Below is a small trained network, with its code and all its weights. Each question gives an input and a target symbol and asks what happens when units are switched off, that is, made to give their printed mean instead of their output.

import numpy as np


def w(rows, s, z=0):
    codes = np.array(rows[::2]) - 128.0
    scale = np.full(codes.shape[1], s)
    scale[-1] = z or s
    return codes * scale


def f(y):
    return np.maximum(y, 0)


def softmax(a):
    e = np.exp(a - a.max(-1, keepdims=True))
    return e / e.sum(-1, keepdims=True)


def log_softmax(a):
    a = a - a.max(-1, keepdims=True)
    return a - np.log(np.exp(a).sum(-1, keepdims=True))


def net(x, mask):
    ids = ['αβδεζηθλμξπστφψω'.index(c) for c in x.split()]
    T = len(ids)
    res = E[ids] + P[:T]
    q, k, v = (res @ M[0].T for M in (Q, K, V))
    z = softmax(np.where(np.tri(T) > 0, q @ k.T / 4**0.5, -1e9)) @ v
    res = res + np.where(mask[0], z, O[0][:, -1]) @ O[0][:, :-1]
    y = f(res @ A[0][:, :-1].T + A[0][:, -1])
    res = res + np.where(mask[1:13], y, B[0][:, -1]) @ B[0][:, :-1]
    return log_softmax(res[-1] @ U[:, :-1].T + U[:, -1])


Q, K, V, O, A, B = {}, {}, {}, {}, {}, {}
E = w([
[98,180,72],'α',
[129,145,75],'β',
[68,184,142],'δ',
[141,2,222],'ε',
[142,48,138],'ζ',
[91,142,159],'η',
[98,115,180],'θ',
[110,115,153],'λ',
[101,165,85],'μ',
[113,85,180],'ξ',
[79,231,67],'π',
[112,106,152],'σ',
[98,55,248],'τ',
[69,163,181],'φ',
[121,110,146],'ψ',
[80,179,125],'ω',
],0.009)
P = w([
[169,162,122],'0',
[133,82,84],'1',
[29,106,154],'2',
[208,206,145],'3',
[236,124,72],'4',
[7,58,113],'5',
[85,180,174],'6',
[200,139,115],'7',
[119,130,105],'8',
],0.017)
Q[0] = w([
[80,165,203],'head 1',
[90,249,216],'head 1',
[54,142,172],'head 1',
[76,94,82],'head 1',
],0.012)
K[0] = w([
[74,65,55],'head 1',
[67,112,106],'head 1',
[138,77,103],'head 1',
[255,170,95],'head 1',
],0.0097)
V[0] = w([
[128,75,2],'head 1',
[108,102,173],'head 1',
[89,214,83],'head 1',
[111,181,101],'head 1',
],0.015)
O[0] = w([
[255,146,157,159],'head 1',
[46,157,78,178],'head 1',
[105,227,247,254],'head 1',
[89,107,222,184],'head 1',
],0.011,0.00059)
A[0] = w([
[168,64,108,88],'neuron 1',
[138,163,156,224],'neuron 2',
[53,139,218,112],'neuron 3',
[135,167,94,249],'neuron 4',
[140,83,190,29],'neuron 5',
[155,134,126,120],'neuron 6',
[129,59,179,133],'neuron 7',
[132,163,159,52],'neuron 8',
[104,128,56,242],'neuron 9',
[254,80,87,2],'neuron 10',
[239,142,123,190],'neuron 11',
[77,128,140,178],'neuron 12',
],0.014,0.0054)
B[0] = w([
[148,199,115,180],'neuron 1',
[144,117,159,224],'neuron 2',
[69,125,137,254],'neuron 3',
[173,2,157,207],'neuron 4',
[84,178,136,170],'neuron 5',
[103,37,152,137],'neuron 6',
[141,197,141,185],'neuron 7',
[124,123,106,173],'neuron 8',
[140,75,196,253],'neuron 9',
[147,51,140,176],'neuron 10',
[212,58,181,187],'neuron 11',
[127,32,86,182],'neuron 12',
],0.0074,0.0095)
U = w([
[152,91,35,103],'α',
[132,139,116,151],'β',
[222,158,169,44],'δ',
[133,114,147,254],'ε',
[99,175,192,58],'ζ',
[159,149,114,217],'η',
[75,120,134,53],'θ',
[102,54,209,198],'λ',
[37,142,130,70],'μ',
[35,85,55,21],'ξ',
[123,128,85,142],'π',
[155,133,194,15],'σ',
[170,160,172,62],'τ',
[226,118,106,38],'φ',
[7,121,92,26],'ψ',
[71,139,157,82],'ω',
],0.011,0.0078)

Each question gives the input, a string of symbols that net reads in full, and the target symbol t.
The units are the heads (4 rows each of Q, K, V and O) and the neurons (one row each of A and B). Each row of codes is followed by its name. A weight is (code - 128) times the scale printed after its matrix; where a second scale follows, it is the last column's (O, A, B and U).
mask holds one flag per unit, heads first, then neurons. A switched-off unit (its flag False) gives its mean, the last column of its rows in O or B, instead of its output. The means were averaged over made-up inputs and are rounded, as every weight is.
A unit's drop is (log p(t) with every unit on - log p(t) with that unit switched off) / (log p(t) with every unit on - log p(t) with every unit switched off).
The circuit of an input: a set's keep is (log p(t) with only the set's units on - log p(t) with every unit switched off) / (log p(t) with every unit on - log p(t) with every unit switched off). Starting from the 12 units with the biggest drops (on a tie, the unit counted first), units are removed one at a time, each time the one whose removal leaves the highest keep (on an exact tie, the one counted first), for as long as the keep stays at least 0.8.
units of the circuit, in order: the units of the circuit, biggest drop first
k most important neurons: the k neurons with the biggest drops, biggest first
drop when u is switched off: that unit's drop, to one decimal
input θ ζ ψ β, target λ: 4 most important neurons : (neuron 4; neuron 9; neuron 1; neuron 7)
input ξ ε φ π ψ, target ζ: units of the circuit, in order : (head 1; neuron 4; neuron 5)
input τ λ ζ ζ ζ ζ, target φ: units of the circuit, in order : (head 1; neuron 1)
input ψ ε λ π, target λ: 4 most important neurons : (neuron 4; neuron 9; neuron 1; neuron 7)
input ζ ζ ω ε α, target λ: 3 most important neurons : (neuron 9; neuron 4; neuron 10)
input σ ε θ ω, target λ: units of the circuit, in order : (neuron 4; neuron 9; head 1)
input ω ε φ, target α: units of the circuit, in order : (head 1)
input ε β θ, target δ: units of the circuit, in order : (head 1; neuron 3)
input δ π σ π β, target ζ: units of the circuit, in order : (head 1; neuron 4)
input ε σ θ δ, target λ: units of the circuit, in order : (neuron 4; head 1; neuron 9)
input θ ζ ω ω β φ, target δ: units of the circuit, in order : (head 1; neuron 7)
input π δ π η η π ε, target ζ: units of the circuit, in order : (head 1; neuron 5; neuron 4)
input ε ε ζ θ β, target λ: units of the circuit, in order : (neuron 9; head 1)
input π ε ε, target α: units of the circuit, in order : (head 1)
input μ ξ θ ω, target λ: 2 most important neurons : (neuron 4; neuron 9)
input ζ α ζ μ, target λ: 2 most important neurons : (neuron 4; neuron 9)
input μ τ ε τ δ, target λ: 2 most important neurons : (neuron 9; neuron 4)
input ψ β ε η σ ε ψ, target α: drop when head 1 is switched off : 0.8
input ε π α δ τ ε π, target α: drop when neuron 3 is switched off : 0.1
input ω ε π π, target ζ: drop when head 1 is switched off : 2.3
input λ β ω τ ε β, target α: most important neuron : (neuron 1)
